Below are the code and all the weights of a small trained network. Each question names an input and a class and asks about switching units off, where a switched-off unit gives its printed mean instead of its output.

import numpy as np


def w(rows, s, z=0):
    codes = np.array(rows[::2]) - 128.0
    scale = np.full(codes.shape[1], s)
    scale[-1] = z or s
    return codes * scale


def f(y):
    return np.maximum(y, 0)


def log_softmax(a):
    a = a - a.max(-1, keepdims=True)
    return a - np.log(np.exp(a).sum(-1, keepdims=True))


def net(x, mask):
    res = np.array(x, float).reshape(1, 7) / 4 @ E
    y = f(res @ A[0][:, :-1].T + A[0][:, -1])
    res = res + np.where(mask, y, B[0][:, -1]) @ B[0][:, :-1]
    return log_softmax(res[-1] @ U[:, :-1].T + U[:, -1])


A, B = {}, {}
E = w([
[182,120,151,164,211,177,49,213,102,105,128,97],'x0',
[203,170,131,89,66,116,56,87,231,227,132,209],'x1',
[111,55,89,159,185,177,102,90,102,194,254,218],'x2',
[88,70,163,223,199,183,171,145,218,197,67,79],'x3',
[89,157,20,112,48,228,118,106,114,95,104,200],'x4',
[61,49,214,62,71,148,81,73,197,154,173,91],'x5',
[150,148,105,210,31,153,77,190,163,109,211,59],'x6',
],0.0075)
A[0] = w([
[104,89,178,122,54,115,105,96,186,179,83,124,151],'N0',
[46,114,149,141,63,161,179,65,176,137,136,104,201],'N1',
[150,161,47,110,78,177,65,106,143,180,123,223,174],'N2',
[95,123,120,62,146,120,173,92,35,135,205,167,189],'N3',
[183,219,46,71,111,140,93,148,124,103,56,179,248],'N4',
[53,96,149,39,125,123,152,20,95,123,155,144,173],'N5',
[141,173,93,176,209,71,186,133,131,184,60,89,184],'N6',
[215,192,57,162,118,117,98,173,92,153,158,122,245],'N7',
[200,142,148,176,62,127,110,134,108,196,254,106,207],'N8',
[130,111,204,145,185,106,139,132,142,231,101,121,253],'N9',
[167,154,144,139,168,170,117,209,103,12,109,102,226],'N10',
[72,80,198,67,65,153,95,30,160,201,170,103,179],'N11',
[71,198,104,114,62,91,187,107,114,34,56,87,170],'N12',
[183,172,160,126,176,76,188,164,148,134,38,111,188],'N13',
[22,113,149,152,176,161,115,173,89,104,184,120,251],'N14',
[78,76,180,28,126,96,164,66,124,147,170,221,212],'N15',
],0.007,0.0036)
B[0] = w([
[84,135,168,64,69,213,115,86,240,192,81,87,200],'N0',
[46,93,46,180,64,166,184,81,253,138,71,95,204],'N1',
[179,212,114,148,71,216,172,24,98,203,219,206,246],'N2',
[176,59,18,58,207,41,109,66,50,32,205,165,233],'N3',
[155,223,166,108,31,153,160,113,24,164,148,148,255],'N4',
[74,74,49,28,178,104,122,10,117,161,84,115,234],'N5',
[203,110,215,139,166,188,223,155,142,47,23,208,213],'N6',
[177,191,133,184,119,61,151,166,78,71,237,203,231],'N7',
[142,191,85,208,181,15,38,199,221,105,196,191,225],'N8',
[145,100,166,130,198,193,71,163,179,130,89,162,213],'N9',
[98,120,165,158,51,120,114,219,46,95,194,54,242],'N10',
[32,100,111,88,109,135,38,87,208,201,127,129,251],'N11',
[67,211,124,86,59,65,187,84,131,35,71,54,231],'N12',
[187,223,212,91,217,187,183,184,154,81,38,110,217],'N13',
[110,27,63,178,199,127,157,156,96,147,186,71,225],'N14',
[128,90,64,10,184,130,79,85,82,170,62,187,253],'N15',
],0.0059,0.0099)
U = w([
[87,22,139,225,182,220,149,208,55,102,185,40,247],'0',
[152,147,89,223,148,20,75,187,190,95,219,182,177],'1',
[63,90,173,75,71,192,48,71,241,234,124,116,128],'2',
[182,210,101,154,40,222,192,45,54,207,202,225,7],'3',
[135,201,209,47,31,51,129,150,59,53,90,57,60],'4',
[193,139,225,125,224,195,207,161,153,103,30,172,149],'5',
[40,133,58,159,52,143,254,49,166,51,69,78,66],'6',
[105,43,41,26,195,101,130,30,63,126,133,187,11],'7',
],0.0066,0.0017)

Each question gives the input, the list of numbers given to net, and the class t.
The units are the neurons (one row each of A and B). Each row of codes is followed by its name. A weight is (code - 128) times the scale printed after its matrix; where a second scale follows, it is the last column's (A, B and U).
mask holds one flag per neuron, in row order. A switched-off neuron (its flag False) gives its mean, the last column of its row in B, instead of its output. The means were averaged over made-up inputs and are rounded, as every weight is.
A unit's drop is (log p(t) with every unit on - log p(t) with that unit switched off) / (log p(t) with every unit on - log p(t) with every unit switched off).
The circuit of an input: a set's keep is (log p(t) with only the set's units on - log p(t) with every unit switched off) / (log p(t) with every unit on - log p(t) with every unit switched off). Starting from the 12 units with the biggest drops (on a tie, the unit counted first), units are removed one at a time, each time the one whose removal leaves the highest keep (on an exact tie, the one counted first), for as long as the keep stays at least 0.8.
circuit, biggest first: the units of the circuit, biggest drop first
unit that matters most: the unit with the biggest drop
k most important neurons: the k neurons with the biggest drops, biggest first
drop when u is switched off: that unit's drop, to one decimal
input [-2,7,-2,7,-6,0,-3], class 5: 2 most important neurons : [N6 N13]
input [6,-8,4,-7,7,-6,-3], class 3: 3 most important neurons : [N4 N7 N9]
input [-5,1,7,8,7,5,-7], class 2: 2 most important neurons : [N11 N0]
input [3,-1,-3,-4,-6,5,6], class 1: circuit, biggest first : [N8]
input [3,-5,1,-1,-7,1,-8], class 5: 4 most important neurons : [N13 N6 N9 N11]
input [7,-8,-4,2,6,-6,-4], class 4: circuit, biggest first : [N10 N12]
input [8,7,3,-4,2,2,-6], class 3: 2 most important neurons : [N2 N4]
input [8,-3,-6,-2,-8,-3,0], class 5: 2 most important neurons : [N13 N6]
input [-7,1,-6,-7,0,5,4], class 6: 2 most important neurons : [N12 N1]
input [2,-7,3,-3,0,-3,3], class 0: 2 most important neurons : [N14 N10]
input [6,-8,1,-2,-6,-7,-4], class 0: 3 most important neurons : [N10 N14 N15]
input [-8,-7,-2,-2,6,7,-2], class 7: 2 most important neurons : [N15 N5]
input [0,-6,-3,-8,-8,6,0], class 7: circuit, biggest first : [N5 N4]
input [-7,0,2,6,-1,-2,-4], class 5: unit that matters most : N6
input [-5,-3,-3,8,-4,3,3], class 2: 2 most important neurons : [N0 N9]
input [-3,-7,-8,4,-3,5,-7], class 5: 4 most important neurons : [N13 N6 N9 N3]
input [1,-4,6,0,2,-6,6], class 1: 2 most important neurons : [N8 N7]
input [3,2,8,1,-1,1,1], class 1: 2 most important neurons : [N8 N5]
input [2,-7,0,-3,3,-6,0], class 4: 2 most important neurons : [N12 N4]
input [8,-8,-1,-4,4,-1,-8], class 0: circuit, biggest first : [N10]
input [1,-4,-6,3,-1,5,-8], class 5: drop when N13 is switched off : 0.4
input [4,-4,8,-2,-4,-5,-3], class 0: drop when N12 is switched off : 0.0
input [4,-2,6,7,1,-7,-8], class 5: drop when N6 is switched off : 0.2
input [8,2,6,4,1,7,8], class 1: drop when N8 is switched off : 2.0
